[ -6 -15   2   5  -1   5  -3   7 -28   2  22   5  -1  -6   2 -11  -6 -24
   0  -3   1  -4  18   1   0   5   6   3   5  16 -12  -5  -7   8   3   4
  -5 -22   1 -12  -7  -4 -17   4 -16 -15 -15   6   1   0  -7  17   3  -5
   2 -12 -21  -6   2  11   2   4  59  11  -3 -17  -9   0 -14  26] : [67]
[ 25  38   8   0   7 -40  13 -23  80  15 -32  -6   2  20 -14   8   2  22
  -4  31  10  13 -69 -24   4  21 -11 -30  -8 -30  14   2  -5 -39 -11 -10
  -1  32  -2  22  23  25   3 -36  40  70  42 -23  -6  13   9 -41  27  17
  -3  31  61   1  -6  -5   3   1 -24 -65  14  46   5  11  22 -76] : [67]
[  3   7   5  12   7 -12   9  -3  11   0   2  -1   2   4   4  -6  -4   6
  -2   4   1  -7  -4   0  -2   8  -3  -2  -2   3   3 -14   0 -12 -11  -1
   1  -3  -5   5   4  17 -19  -9   9  12   8  -4  -1   7  -7   1  12 -12
 -23   6   5  -1   4   6   0  -8 -23 -15   8  14  -5   5  -2  -3] : [67]
[-11  13  -2  -2   3 -18  11  -3   5  -7   9 -15  -4  17   6   0  -7   7
  -6   5   6  -3 -16  25   1  15  -7  -2  -4   2  -6  -4  -7  -8  -3  10
   4  -7  -2 -10   3   2  -1  -5  -5   4   0   5  -2   9  -9   7  19   4
  -3   5   3  -8   7  -3   7  -5  -9 -14  -1   2  -1   4   5  -3] : [63]
[ -3   4   3   8   7   8   4   5 -10  -1  16  12   0   3  -2   1   5   3
  -1  -5  11  -4  10 -20   0   7  -5   4  -3   6  -3   6   4   1  -3  -7
  -5  -3  -4 -17   5   2 -26  -1 -15 -20 -13  -2  -3  -5  -6  14 -20 -11
  -7 -10  -3  -8   9   6  -5   0   1   6  -3  11 -12   1   4  -5] : [60]
[  6   9   0 -14   3   9   9  -3  10  -3  -2   1   3   2   6  -8  -2  -1
  -7  13   2   0   2  -3  -1  19  -3   1  -2   9  -3 -11  -2  -1   1   3
   3  -4   3  -7 -11   8  -3  -5  -8   4   2  -1  -4   6  -5  17  16  -1
   1  -2  -9  -7   4   0   0   1   6  -6   1  -1   9   5  -8 -23] : [63]
[ -3 -23   3  41   1  21   5   9  17  16 -15 -15  15  20   2  -3 -16  -6
   8  -7   7   9   0  11 -10  -2  15  13  -3   7  -8  -2   5 -10  -8  -9
  -5  -4   4  26   1   3  20   9  25   7 -14  -1  19  30 -16 -18   1  -4
 -19  35  22  24   1   1  15  -1  14 -10   5 -27   7   4 -20  17] : [60]
[ 20  22   5   0   3 -19  17 -13  48   5  -3  -4   6  12 -10  -3   0  16
  -7  25   5   5 -20 -30   7  16  -2 -10  -7 -12   4 -16   1 -18   3   3
  -4   4   2  13   2  28   6 -17  22  42  26 -11   3  19   1  -7  16   3
  -1  18  28  -4  -4  -4  -8  -1  -9 -41   5  22   8  13  12 -35] : [67]
[ -2  10   7  -3   0   7   4   0  16  -3  -5   2   1   4   3   7  -1   2
  -4   9   6  -6  -8  -2  -4   9  -6   1 -16   4  -5  -3   9 -10   2  -6
  -6  -2  -2   2  -1  -1   8  11   4   5  -5   2  -3  16  -4  -2   3  -3
   6   6  -8  -3  17  -9   2  -1   3 -19   1  -3  14  -2   1  -2] : [68]
[-11   4 -16   1 -17  27  21  18  -3   3  14   2  12 -17  10  -5 -10 -26
  -7  22   9  -5  28 -11   1  17  -7   9   3   0  10  -7 -18  12   4   0
   2  13  -2  -6  -5   9  -9  -4   1 -18  23 -14  12 -18   2  14  27  -6
 -19 -42  19  -9 -37 -19  -3   9 -22  16 -37   6  -3  13 -20 -11] : [68]
[-17 -38  11  -6 -28  73 -11  19  27  -3 -23 -11  -3  -8  11 -31 -11  16
   3  -8 -10  -9  65 -23   1 -31  11  16   1 -10   9   4   3  -8   9 -22
   3   1  14 -27  -4  -4  -1  13   8 -21 -32   5  -7 -33  33  21 -23 -43
 -10 -73 -40   6  32 -32   2   6  45  57  -1 -17   4   4 -47  44] : [63]
[ 5  8  4 18 -3 14  7 15  5  5  5  5  7  6  2 -5 -2 -1  1 15  4  0 11 -4
  1  8 -3 -7 -3  7 -4  2 -8 -7 -5 -1 -2  0 -5  5  7  6  1 -4  3 -1 -9  5
  5 14 -9 11  1  1 -6  6 10  4 -8 -2 12  2  2  5  4  1  9  5 -3 -4] : [60]
[ -1  -9  -1  18  -3  17   4   5   3   3   0  -6   3   0   1  -3  -2  -2
   3  -1   4   2   7  -1  -3   6   4  -1  -8   3  -1   2  -3  -4  -6  13
  -5   0  -2  -5   1   2  -5  -2  -7  -7 -13  -3   0   3 -15  -5  -4  -6
  -8  -2   7  -5   0   2  10   3   8  -4   6  -4   4   2  -7  -2] : [60]
[ -1  19 -10  -8   5 -18  11 -10  10  -1  15   7   3  -9  -1   3  -1  -7
 -12  14   6   3 -18   9  -3  21  -2  -6  -4   6  -7  -1  -5 -10  -2   6
  -1  -2  -1   7   0  13   1  -7  -3  14  13  -5   4  20 -16  17  25  12
  -1  -3  11 -12   2   1  -7  -2 -14 -25   3  11  14   8   0  -6] : [63]
[  7  18   6  -5   4 -13   8 -11  34   6  -3   1   4   3   5   8   1   4
  -5  19  -2   6 -21  -7   4  14  -3  -8  -5  -7   9   3   2 -12 -23   3
   7   5   1  10   5  15   3 -20  12  28  18  -6  -3  14  -7 -25  19   4
   2  14  23  -3  -3  -4  -2   3 -12 -43  10  30   7   8   7 -19] : [67]
[-11 -11  13  -6  -2  22   2   5  13  -4  -9  -6   7   2   6  -9  -8   3
  -4   0   3   0  22  -7  -2   6   5   3  -4  -4   2   0   1  -6  -1 -11
   2  -2   2 -10   0   0   0   2  -7   1 -15  -2   6 -14  10  11   1 -16
  -4 -29 -10  -9  20 -13   5  22   7  18   6 -16  -7 -12 -21  10] : [63]
[ -6   9  17 -11   7   9   5  -3  11  -5   2  -1  -4   3   2   2   4  -1
  -3   5   9  -2  -2  -8   3  11   3   3  -1   1   2   0   1  -6   4   0
   7  -2   7  -3  -2  -5   6  -7   2   7  -1   0  -5  13  -5  -3   0   1
   4   2  -7  -8  21 -11  -7  -2   0 -13  12 -11  14   2  11 -13] : [68]
[  7  35  -8 -18   4 -39  23 -14   1   7  18  12   2   1   2  15   5 -10
  -6  21   3   6 -40  20  -3  30  -9 -13   0  10 -11 -13  -4  -8  -5  20
   5  -6  -8  13   1  16   2 -19 -13  15  27  -4   4  30 -39   7  33  16
  -4  45  23 -20 -10   9   5  -2 -15 -51   4  15  12  10  26 -29] : [63]
[  5   1   3   0   0 -10  10  -3  20   7  11   5   1   6   2   4  -2  -3
  -2   9   0  -7  -2  -6  -3  12  -2  -8  -6  -3  -2  -7  12  -9   1   3
  -7  -6   0  -1   2   8  -2 -11   0  15   5  -5  -4   4  -1   9  10  -5
  -5  -2   3 -10   1   8   1  -1  -1 -16  -1   3  -4   4  -3   2] : [67]
[ -3 -17   5  51  -4  23   0   6   9  13 -18 -17  13  16   1   2 -11   0
  -3 -15   5   8  -3   6  -4   2  19  -9  -5   3   6   2   5  -9 -12  -3
  -3  -1   2  18   1  -1   9   2  21   3 -34  -2   9  25  -4 -19 -14  -1
 -14  26  10  18   5   5  16  -6  21 -10   9 -20   7   3 -15  15] : [60]
[  3  13   0 -11   5  19  12   5 -21  -9  13   4  -8   0   4   3   6  -1
 -11  -3  12  -5  22 -29   2  13 -16  12  -2  -2  -4   4  -3   4   5   3
  -1  -1  -5 -36   7   7 -27 -11 -28 -18  -1  -6  -9  -2  -6  46  -3 -12
   5 -28 -10 -24   1  -6  -2   2  -9   2   2  22  -9   6   8 -24] : [60]
